Here is a tiny trained network, its code and every weight. The questions are about switching its units off for an input and a class, where a switched-off unit gives its printed mean instead of its output.

import numpy as np


def w(rows, s, z=0):
    codes = np.array(rows[::2]) - 128.0
    scale = np.full(codes.shape[1], s)
    scale[-1] = z or s
    return codes * scale


def norm(h):
    return h / np.sqrt((h * h).mean(-1, keepdims=True) + 1e-5)


def f(y):
    return y / 2 * (1 + np.tanh(0.7978845608 * (y + 0.044715 * y**3)))


def log_softmax(a):
    a = a - a.max(-1, keepdims=True)
    return a - np.log(np.exp(a).sum(-1, keepdims=True))


def net(x, mask):
    res = np.array(x, float).reshape(1, 4) / 4 @ E
    u = 0
    for l in range(4):
        y = f(norm(res) @ A[l][:, :-1].T + A[l][:, -1])
        res = res + np.where(mask[u : u + 5], y, B[l][:, -1]) @ B[l][:, :-1]
        u += 5
    return log_softmax(norm(res)[-1] @ U[:, :-1].T + U[:, -1])


A, B = {}, {}
E = w([
[52,106,219],'x0',
[145,219,93],'x1',
[1,166,98],'x2',
[127,128,128],'x3',
],0.0071)
A[0] = w([
[47,49,2,2],'0.n1',
[218,197,150,85],'0.n2',
[172,172,218,68],'0.n3',
[134,137,202,115],'0.n4',
[58,63,7,14],'0.n5',
],0.0089,0.0046)
B[0] = w([
[128,211,160,218],'0.n1',
[147,160,165,249],'0.n2',
[154,116,156,172],'0.n3',
[110,138,187,181],'0.n4',
[104,247,202,205],'0.n5',
],0.013,0.0018)
A[1] = w([
[103,30,121,42],'1.n1',
[157,3,108,234],'1.n2',
[155,123,175,26],'1.n3',
[226,79,184,181],'1.n4',
[156,155,190,5],'1.n5',
],0.0063,0.0023)
B[1] = w([
[252,253,105,113],'1.n1',
[43,77,108,200],'1.n2',
[234,168,166,114],'1.n3',
[235,69,73,252],'1.n4',
[192,50,128,121],'1.n5',
],0.0035,0.0025)
A[2] = w([
[182,120,107,121],'2.n1',
[120,113,41,99],'2.n2',
[42,156,106,152],'2.n3',
[251,73,173,1],'2.n4',
[113,240,226,131],'2.n5',
],0.011,0.0082)
B[2] = w([
[142,103,105,151],'2.n1',
[85,114,122,126],'2.n2',
[32,161,121,220],'2.n3',
[1,166,88,180],'2.n4',
[207,116,145,254],'2.n5',
],0.0078,0.0061)
A[3] = w([
[89,27,65,222],'3.n1',
[140,179,154,92],'3.n2',
[140,154,56,100],'3.n3',
[173,136,3,253],'3.n4',
[2,171,64,64],'3.n5',
],0.0075,0.0031)
B[3] = w([
[125,64,126,201],'3.n1',
[85,161,73,146],'3.n2',
[124,155,253,142],'3.n3',
[123,138,63,255],'3.n4',
[114,53,65,238],'3.n5',
],0.0058,0.0031)
U = w([
[174,27,46,199],'0',
[212,151,57,211],'1',
[119,234,161,164],'2',
[85,188,21,2],'3',
[147,7,196,29],'4',
[208,136,226,66],'5',
[37,76,150,143],'6',
[39,146,116,141],'7',
],0.021,0.0024)

Each question gives the input, the list of numbers given to net, and the class t.
The units are the neurons (one row each of A and B). Each row of codes is followed by its name. A weight is (code - 128) times the scale printed after its matrix; where a second scale follows, it is the last column's (A, B and U).
mask holds one flag per neuron, layer by layer. A switched-off neuron (its flag False) gives its mean, the last column of its row in B, instead of its output. The means were averaged over made-up inputs and are rounded, as every weight is.
A unit's drop is (log p(t) with every unit on - log p(t) with that unit switched off) / (log p(t) with every unit on - log p(t) with every unit switched off).
The circuit of an input: a set's keep is (log p(t) with only the set's units on - log p(t) with every unit switched off) / (log p(t) with every unit on - log p(t) with every unit switched off). Starting from the 12 units with the biggest drops (on a tie, the unit counted first), units are removed one at a time, each time the one whose removal leaves the highest keep (on an exact tie, the one counted first), for as long as the keep stays at least 0.8.
units of the circuit, in order: the units of the circuit, biggest drop first
unit that matters most: the unit with the biggest drop
top k neurons: the k neurons with the biggest drops, biggest first
k most important neurons of layer l: the k neurons of layer l with the biggest drops, biggest first
drop of u: that unit's drop, to one decimal
input [-8,-3,7,6], class 2: units of the circuit, in order	[0.n5]
input [-7,-1,-4,-1], class 0: units of the circuit, in order	[0.n5; 0.n1]
input [-3,-8,8,-2], class 2: units of the circuit, in order	[0.n5; 0.n1]
input [6,-1,0,-7], class 4: units of the circuit, in order	[2.n4; 0.n5]
input [1,8,-2,-5], class 5: units of the circuit, in order	[0.n2; 2.n5]
input [-8,-2,2,-1], class 2: units of the circuit, in order	[0.n5; 3.n3]
input [0,-7,5,-8], class 2: units of the circuit, in order	[0.n5; 0.n1]
input [1,4,1,8], class 7: top 3 neurons	[0.n5; 0.n1; 2.n3]
input [-6,-1,-5,0], class 0: top 2 neurons	[0.n5; 0.n1]
input [0,-7,-6,5], class 0: 2 most important neurons of layer 1	[1.n4; 1.n1]
input [-2,-1,-7,-4], class 0: top 2 neurons	[0.n5; 2.n4]
input [-8,-2,8,-2], class 2: 2 most important neurons of layer 0	[0.n5; 0.n1]
input [0,-8,5,-4], class 2: 2 most important neurons of layer 2	[2.n5; 2.n4]
input [2,5,-4,-3], class 5: unit that matters most	0.n2
input [-4,0,1,8], class 2: 2 most important neurons of layer 1	[1.n4; 1.n2]
input [8,5,-1,-3], class 5: drop of 2.n5	0.1
input [-5,-1,2,7], class 2: drop of 0.n5	0.5
input [-3,-6,4,-5], class 2: drop of 2.n2	0.0
